Below are the code and all the weights of a small trained network. Each question names an input and a class and asks about switching units off, where a switched-off unit gives its printed mean instead of its output.

import numpy as np


def w(rows, s, z=0):
    codes = np.array(rows[::2]) - 128.0
    scale = np.full(codes.shape[1], s)
    scale[-1] = z or s
    return codes * scale


def norm(h):
    return h / np.sqrt((h * h).mean(-1, keepdims=True) + 1e-5)


def f(y):
    return np.maximum(y, 0)


def log_softmax(a):
    a = a - a.max(-1, keepdims=True)
    return a - np.log(np.exp(a).sum(-1, keepdims=True))


def net(x, mask):
    res = np.array(x, float).reshape(1, 8) / 4 @ E
    u = 0
    for l in range(3):
        y = f(norm(res) @ A[l][:, :-1].T + A[l][:, -1])
        res = res + np.where(mask[u : u + 4], y, B[l][:, -1]) @ B[l][:, :-1]
        u += 4
    return log_softmax(norm(res)[-1] @ U[:, :-1].T + U[:, -1])


A, B = {}, {}
E = w([
[107,100,116,54,135,160,217,178,163,114],'x0',
[174,39,155,121,57,131,123,112,147,102],'x1',
[60,190,193,139,83,107,129,177,96,133],'x2',
[188,114,45,98,78,51,100,79,166,156],'x3',
[158,110,203,39,122,147,123,200,153,58],'x4',
[98,149,134,146,155,37,188,56,87,115],'x5',
[123,102,84,150,40,157,190,85,116,254],'x6',
[58,92,20,87,28,170,74,157,99,187],'x7',
],0.0074)
A[0] = w([
[53,108,62,24,114,107,228,133,141,126,93],'0.n0',
[161,54,41,81,166,205,68,183,156,92,3],'0.n1',
[134,250,164,192,155,2,176,17,108,190,32],'0.n2',
[36,201,49,98,132,127,14,209,102,81,127],'0.n3',
],0.0056,0.0042)
B[0] = w([
[52,71,126,148,130,109,234,185,60,47,204],'0.n0',
[58,232,81,142,180,86,84,19,188,164,180],'0.n1',
[23,225,111,103,149,116,111,44,146,112,253],'0.n2',
[103,216,254,77,107,65,165,190,148,187,235],'0.n3',
],0.0065,0.0052)
A[1] = w([
[232,84,67,2,99,50,73,119,169,50,72],'1.n0',
[255,109,250,157,125,140,53,176,144,18,3],'1.n1',
[50,189,68,87,51,158,203,150,141,191,38],'1.n2',
[192,158,234,178,173,110,153,63,53,145,62],'1.n3',
],0.0052,0.0044)
B[1] = w([
[65,164,3,186,225,246,176,16,142,121,206],'1.n0',
[81,10,205,73,38,55,183,95,60,39,203],'1.n1',
[130,69,123,31,129,115,132,153,42,149,252],'1.n2',
[117,166,164,98,125,82,131,178,185,93,211],'1.n3',
],0.0062,0.0035)
A[2] = w([
[116,87,91,179,1,79,104,49,55,200,101],'2.n0',
[189,122,99,87,213,95,140,133,120,76,17],'2.n1',
[92,176,134,203,187,162,139,139,40,168,63],'2.n2',
[219,78,81,103,151,97,121,101,157,81,2],'2.n3',
],0.0076,0.0054)
B[2] = w([
[185,41,41,246,203,255,80,203,230,155,254],'2.n0',
[175,99,67,129,88,156,24,167,175,189,158],'2.n1',
[129,155,40,158,143,97,114,50,224,90,194],'2.n2',
[167,97,114,146,55,200,74,41,118,204,149],'2.n3',
],0.0081,0.0052)
U = w([
[154,61,14,212,156,193,116,104,166,164,188],'0',
[112,87,230,89,124,87,188,191,97,44,194],'1',
[185,150,121,138,98,126,125,133,44,134,9],'2',
[189,147,141,122,106,130,121,121,51,172,2],'3',
[210,74,164,94,116,136,92,45,143,90,43],'4',
[156,165,202,106,66,132,50,239,138,209,175],'5',
[74,97,73,57,83,163,177,188,91,214,82],'6',
[90,249,136,155,171,85,116,55,149,118,205],'7',
],0.013,0.0069)

Each question gives the input, the list of numbers given to net, and the class t.
The units are the neurons (one row each of A and B). Each row of codes is followed by its name. A weight is (code - 128) times the scale printed after its matrix; where a second scale follows, it is the last column's (A, B and U).
mask holds one flag per neuron, layer by layer. A switched-off neuron (its flag False) gives its mean, the last column of its row in B, instead of its output. The means were averaged over made-up inputs and are rounded, as every weight is.
A unit's drop is (log p(t) with every unit on - log p(t) with that unit switched off) / (log p(t) with every unit on - log p(t) with every unit switched off).
The circuit of an input: a set's keep is (log p(t) with only the set's units on - log p(t) with every unit switched off) / (log p(t) with every unit on - log p(t) with every unit switched off). Starting from all 12 units, units are removed one at a time, each time the one whose removal leaves the highest keep (on an exact tie, the one counted first), for as long as the keep stays at least 0.8.
circuit, biggest first: the units of the circuit, biggest drop first
unit that matters most: the unit with the biggest drop
top k neurons: the k neurons with the biggest drops, biggest first
k most important neurons of layer l: the k neurons of layer l with the biggest drops, biggest first
drop when u is switched off: that unit's drop, to one decimal
input [8,2,-1,7,-2,5,-3,-3], class 0: 3 most important neurons of layer 1 => [1.n0 1.n1 1.n3]
input [5,8,1,6,8,-2,-8,-2], class 4: top 3 neurons => [1.n0 2.n3 1.n1]
input [7,-5,-4,-2,3,-6,-6,-3], class 5: unit that matters most => 2.n1
input [-6,-2,6,-5,-2,-7,-4,-3], class 1: circuit, biggest first => [1.n1 0.n2]
input [-7,3,8,3,4,-3,-7,4], class 1: 3 most important neurons of layer 2 => [2.n0 2.n1 2.n3]
input [-8,-5,7,-8,-5,-6,8,-2], class 0: 2 most important neurons of layer 2 => [2.n0 2.n2]
input [-1,0,1,2,4,7,2,3], class 0: 2 most important neurons of layer 1 => [1.n3 1.n1]
input [-6,7,2,5,7,-4,0,7], class 0: top 2 neurons => [1.n0 2.n0]
input [-4,-8,1,-2,5,-1,-6,-7], class 1: circuit, biggest first => [1.n1 0.n1]
input [-5,-1,6,-7,-5,-7,8,7], class 0: top 2 neurons => [2.n0 2.n2]
input [-4,-2,-1,-2,2,8,-8,8], class 5: 2 most important neurons of layer 0 => [0.n3 0.n2]
input [6,-8,6,8,3,2,3,-2], class 1: top 2 neurons => [0.n0 2.n0]
input [6,7,1,8,0,3,-7,3], class 0: top 2 neurons => [1.n0 0.n2]
input [4,-6,-5,5,2,8,0,3], class 1: unit that matters most => 0.n0
input [3,2,5,-6,-6,5,2,6], class 0: top 2 neurons => [2.n0 2.n2]
input [-8,8,7,4,5,-3,1,4], class 0: top 2 neurons => [2.n0 1.n0]
input [-8,5,3,8,2,5,-4,2], class 0: drop when 1.n0 is switched off => 0.0
input [-7,4,5,2,-2,3,1,2], class 0: drop when 2.n0 is switched off => 1.6
input [0,4,-6,8,6,-1,0,-2], class 0: drop when 1.n0 is switched off => 0.8
input [-8,5,-5,-5,5,-6,3,-3], class 1: most important neuron of layer 1 => [1.n1]
